Below is a small trained network, with its code and all its weights. Each question gives an input and a class and asks what happens when units are switched off, that is, made to give their printed mean instead of their output.

import numpy as np


def w(rows, s, z=0):
    codes = np.array(rows[::2]) - 128.0
    scale = np.full(codes.shape[1], s)
    scale[-1] = z or s
    return codes * scale


def f(y):
    return np.maximum(y, 0)


def log_softmax(a):
    a = a - a.max(-1, keepdims=True)
    return a - np.log(np.exp(a).sum(-1, keepdims=True))


def net(x, mask):
    res = np.array(x, float).reshape(1, 7) / 4 @ E
    y = f(res @ A[0][:, :-1].T + A[0][:, -1])
    res = res + np.where(mask, y, B[0][:, -1]) @ B[0][:, :-1]
    return log_softmax(res[-1] @ U[:, :-1].T + U[:, -1])


A, B = {}, {}
E = w([
[129,140,133,154,144,120,143,107,119,148,128,119],'x0',
[113,206,138,156,128,140,118,97,175,130,174,136],'x1',
[55,159,116,78,80,121,212,118,124,169,136,174],'x2',
[177,138,202,123,17,121,135,134,120,190,147,95],'x3',
[113,117,161,158,114,110,97,87,161,128,73,247],'x4',
[124,116,124,98,116,134,104,173,142,96,129,133],'x5',
[94,109,123,201,84,172,191,108,153,108,104,108],'x6',
],0.013)
A[0] = w([
[128,252,121,165,93,141,88,106,209,87,164,111,107],'N1',
[77,130,91,83,125,158,158,139,111,200,181,85,102],'N2',
[148,95,137,188,67,179,217,112,158,28,93,104,130],'N3',
[214,141,201,147,56,119,138,176,201,190,147,121,83],'N4',
[177,160,169,75,164,103,96,153,45,134,177,178,87],'N5',
[141,63,149,130,101,46,175,150,67,94,26,92,93],'N6',
[97,135,180,154,88,76,78,110,159,148,20,254,17],'N7',
[12,102,166,61,118,97,208,132,130,180,177,185,101],'N8',
[159,113,191,115,50,132,118,139,122,202,114,102,3],'N9',
],0.0077,0.0031)
B[0] = w([
[151,102,133,71,80,68,199,114,106,75,105,160,200],'N1',
[126,97,127,123,108,107,93,130,118,116,162,86,175],'N2',
[162,148,164,133,160,130,75,178,69,245,60,153,222],'N3',
[104,6,134,117,181,70,147,125,166,156,115,138,215],'N4',
[137,142,95,153,58,89,97,160,108,168,183,200,179],'N5',
[146,117,179,75,99,32,199,56,137,80,69,126,192],'N6',
[93,154,99,119,92,111,70,122,130,107,119,23,249],'N7',
[116,111,177,166,155,126,109,148,101,65,218,166,217],'N8',
[84,72,72,133,223,164,153,134,134,162,116,145,194],'N9',
],0.011,0.013)
U = w([
[77,90,64,137,188,116,145,140,151,135,107,151,96],'0',
[95,126,113,145,75,95,117,153,127,145,134,8,60],'1',
[154,87,206,165,139,129,99,128,113,101,147,142,172],'2',
[156,129,131,92,72,82,201,103,122,111,96,161,42],'3',
[133,106,152,129,124,127,113,126,108,139,125,141,249],'4',
[131,153,137,119,107,123,103,160,82,208,110,173,90],'5',
[128,100,148,124,120,138,121,113,119,133,128,127,255],'6',
[150,142,151,140,99,206,117,106,188,161,151,126,32],'7',
],0.013,0.0056)

Each question gives the input, the list of numbers given to net, and the class t.
The units are the neurons (one row each of A and B). Each row of codes is followed by its name. A weight is (code - 128) times the scale printed after its matrix; where a second scale follows, it is the last column's (A, B and U).
mask holds one flag per neuron, in row order. A switched-off neuron (its flag False) gives its mean, the last column of its row in B, instead of its output. The means were averaged over made-up inputs and are rounded, as every weight is.
A unit's drop is (log p(t) with every unit on - log p(t) with that unit switched off) / (log p(t) with every unit on - log p(t) with every unit switched off).
The circuit of an input: a set's keep is (log p(t) with only the set's units on - log p(t) with every unit switched off) / (log p(t) with every unit on - log p(t) with every unit switched off). Starting from all 9 units, units are removed one at a time, each time the one whose removal leaves the highest keep (on an exact tie, the one counted first), for as long as the keep stays at least 0.8.
units of the circuit, in order: the units of the circuit, biggest drop first
most important unit: the unit with the biggest drop
k most important neurons: the k neurons with the biggest drops, biggest first
drop of u: that unit's drop, to one decimal
input [6,-6,1,1,1,-2,2], class 3: units of the circuit, in order	N6
input [-7,-4,6,-6,-8,2,-2], class 1: 3 most important neurons	N2; N9; N4
input [-8,-4,-5,-5,-6,-5,3], class 6: 4 most important neurons	N7; N9; N4; N8
input [4,-4,4,-5,-8,1,-5], class 1: 4 most important neurons	N2; N3; N9; N4
input [-5,-7,-1,4,6,-7,-1], class 3: 2 most important neurons	N6; N2
input [5,6,-2,-1,3,-1,-4], class 3: units of the circuit, in order	N1; N8
input [2,-3,4,-7,7,-1,-8], class 5: 4 most important neurons	N5; N4; N9; N6
input [-6,4,7,8,7,-8,-1], class 0: 2 most important neurons	N9; N4
input [-6,-8,-2,-6,-6,-8,5], class 3: 2 most important neurons	N6; N7
input [-3,8,1,-5,2,4,0], class 3: 2 most important neurons	N1; N9
input [-2,2,2,-1,-2,3,-6], class 5: 2 most important neurons	N5; N7
input [-1,-6,-4,3,6,-6,0], class 1: 3 most important neurons	N7; N1; N8
input [2,6,-6,6,1,8,8], class 4: units of the circuit, in order	N3; N4; N8
input [-2,8,7,8,8,5,4], class 0: units of the circuit, in order	N9; N4
input [-3,-3,-1,1,-1,-4,-7], class 5: units of the circuit, in order	N5
input [1,4,-7,2,1,7,-8], class 5: 3 most important neurons	N5; N8; N6
input [-4,-2,6,-5,-7,-7,-7], class 1: 4 most important neurons	N2; N3; N9; N4
input [-3,4,3,5,-6,-3,7], class 5: 3 most important neurons	N3; N7; N6
input [6,4,-8,8,4,4,3], class 0: drop of N9	0.3
input [3,8,8,-3,8,0,8], class 1: drop of N6	0.1
input [0,4,5,4,-3,-8,3], class 4: most important unit	N7
input [-4,8,4,7,-5,7,7], class 3: drop of N9	-0.3
